Below is a small trained network, with its code and all its weights. Each question gives an input and a target symbol and asks what happens when units are switched off, that is, made to give their printed mean instead of their output.

import numpy as np


def w(rows, s, z=0):
    codes = np.array(rows[::2]) - 128.0
    scale = np.full(codes.shape[1], s)
    scale[-1] = z or s
    return codes * scale


def f(y):
    return y / 2 * (1 + np.tanh(0.7978845608 * (y + 0.044715 * y**3)))


def softmax(a):
    e = np.exp(a - a.max(-1, keepdims=True))
    return e / e.sum(-1, keepdims=True)


def log_softmax(a):
    a = a - a.max(-1, keepdims=True)
    return a - np.log(np.exp(a).sum(-1, keepdims=True))


def net(x, mask):
    ids = ['δηθστψω'.index(c) for c in x.split()]
    T = len(ids)
    res = E[ids] + P[:T]
    r = res
    for j in range(3):
        rows = slice(2 * j, 2 * j + 2)
        q, k, v = (r @ M[0][rows].T for M in (Q, K, V))
        z = softmax(np.where(np.tri(T) > 0, q @ k.T / 2**0.5, -1e9)) @ v
        o = O[0][rows]
        res = res + np.where(mask[j], z, o[:, -1]) @ o[:, :-1]
    y = f(res @ A[0][:, :-1].T + A[0][:, -1])
    res = res + np.where(mask[3:15], y, B[0][:, -1]) @ B[0][:, :-1]
    return log_softmax(res[-1] @ U[:, :-1].T + U[:, -1])


Q, K, V, O, A, B = {}, {}, {}, {}, {}, {}
E = w([
[103,140,88,157],'δ',
[189,110,119,139],'η',
[133,114,95,147],'θ',
[155,89,103,189],'σ',
[133,134,251,123],'τ',
[96,102,78,207],'ψ',
[148,140,106,115],'ω',
],0.018)
P = w([
[97,115,157,84],'0',
[203,229,168,94],'1',
[145,144,98,65],'2',
[21,39,211,65],'3',
[183,254,187,238],'4',
[205,126,24,177],'5',
],0.0074)
Q[0] = w([
[62,15,204,44],'H0',
[139,224,253,214],'H0',
[78,108,252,84],'H1',
[91,78,133,89],'H1',
[104,112,101,84],'H2',
[154,177,36,150],'H2',
],0.025)
K[0] = w([
[158,210,197,199],'H0',
[160,138,4,112],'H0',
[170,168,74,167],'H1',
[138,128,88,105],'H1',
[134,141,125,166],'H2',
[153,132,61,128],'H2',
],0.036)
V[0] = w([
[92,183,104,5],'H0',
[49,213,106,186],'H0',
[123,158,177,148],'H1',
[111,150,211,157],'H1',
[116,193,146,169],'H2',
[151,166,179,127],'H2',
],0.023)
O[0] = w([
[191,106,46,15,27],'H0',
[254,74,144,191,93],'H0',
[100,84,114,164,197],'H1',
[91,50,118,171,255],'H1',
[147,70,132,118,142],'H2',
[72,77,117,155,147],'H2',
],0.015,0.0062)
A[0] = w([
[126,154,141,58,254],'N0',
[220,135,150,91,53],'N1',
[139,253,100,46,122],'N2',
[57,168,103,56,36],'N3',
[158,146,79,79,67],'N4',
[233,255,193,150,101],'N5',
[135,154,73,30,12],'N6',
[40,87,147,150,168],'N7',
[156,39,88,87,207],'N8',
[138,210,200,98,59],'N9',
[32,90,130,89,171],'N10',
[211,210,56,117,194],'N11',
],0.008,0.0058)
B[0] = w([
[157,55,88,112,162],'N0',
[172,177,127,206,152],'N1',
[71,61,71,115,177],'N2',
[179,148,102,213,166],'N3',
[94,200,157,101,142],'N4',
[55,76,157,138,189],'N5',
[95,250,167,83,149],'N6',
[183,181,98,53,250],'N7',
[136,191,161,134,180],'N8',
[91,189,91,139,154],'N9',
[164,90,166,194,213],'N10',
[149,91,163,54,172],'N11',
],0.016,0.022)
U = w([
[233,154,242,112,253],'δ',
[154,153,110,170,168],'η',
[91,46,175,78,135],'θ',
[113,253,225,141,39],'σ',
[157,148,192,122,59],'τ',
[86,103,231,162,42],'ψ',
[144,186,197,49,86],'ω',
],0.0033,0.0046)

Each question gives the input, a string of symbols that net reads in full, and the target symbol t.
The units are the heads (2 rows each of Q, K, V and O) and the neurons (one row each of A and B). Each row of codes is followed by its name. A weight is (code - 128) times the scale printed after its matrix; where a second scale follows, it is the last column's (O, A, B and U).
mask holds one flag per unit, heads first, then neurons. A switched-off unit (its flag False) gives its mean, the last column of its rows in O or B, instead of its output. The means were averaged over made-up inputs and are rounded, as every weight is.
A unit's drop is (log p(t) with every unit on - log p(t) with that unit switched off) / (log p(t) with every unit on - log p(t) with every unit switched off).
The circuit of an input: a set's keep is (log p(t) with only the set's units on - log p(t) with every unit switched off) / (log p(t) with every unit on - log p(t) with every unit switched off). Starting from the 12 units with the biggest drops (on a tie, the unit counted first), units are removed one at a time, each time the one whose removal leaves the highest keep (on an exact tie, the one counted first), for as long as the keep stays at least 0.8.
circuit, biggest first: the units of the circuit, biggest drop first
unit that matters most: the unit with the biggest drop
k most important neurons: the k neurons with the biggest drops, biggest first
which heads matter: for each layer, one digit per head in row order, 1 if its drop is at least 0.15 and else 0, layers parted by /
input σ ψ δ, target σ: circuit, biggest first -> [H0 H1]
input θ η δ, target θ: which heads matter -> 010
input δ σ ω ψ ψ, target ω: circuit, biggest first -> [H0 N6 H1]
input σ δ ψ δ θ θ, target δ: which heads matter -> 100
input δ δ ψ ω δ ω, target ω: 2 most important neurons -> [N6 N11]
input σ ω ω η, target ω: which heads matter -> 110
input η ω δ ψ δ, target δ: which heads matter -> 100
input δ η ψ, target δ: circuit, biggest first -> [H0 H1]
input ω θ η ψ σ σ, target ψ: circuit, biggest first -> [H0 N5 N7 H2]
input δ θ θ σ σ, target θ: unit that matters most -> H1
input δ ψ σ ψ δ ψ, target ψ: circuit, biggest first -> [H0 N5 H2 N7]
input ψ ω η, target ψ: circuit, biggest first -> [H0 N5 N7 H1]
input ω ψ η τ τ, target η: which heads matter -> 110
input ψ θ η δ ψ σ, target δ: most important neuron -> [N11]
input σ η σ ω δ ψ, target ω: which heads matter -> 101
input η ψ θ θ, target ψ: 2 most important neurons -> [N5 N7]
input ω ω δ θ, target ω: which heads matter -> 110
input δ δ θ ω δ σ, target ω: which heads matter -> 100
input ψ δ δ σ, target δ: 3 most important neurons -> [N1 N11 N2]
input ψ θ δ ω, target θ: which heads matter -> 011
input ω δ ψ θ ψ η, target θ: 2 most important neurons -> [N7 N2]
input θ θ θ ψ, target θ: which heads matter -> 011
input δ δ θ ω ψ, target θ: which heads matter -> 111
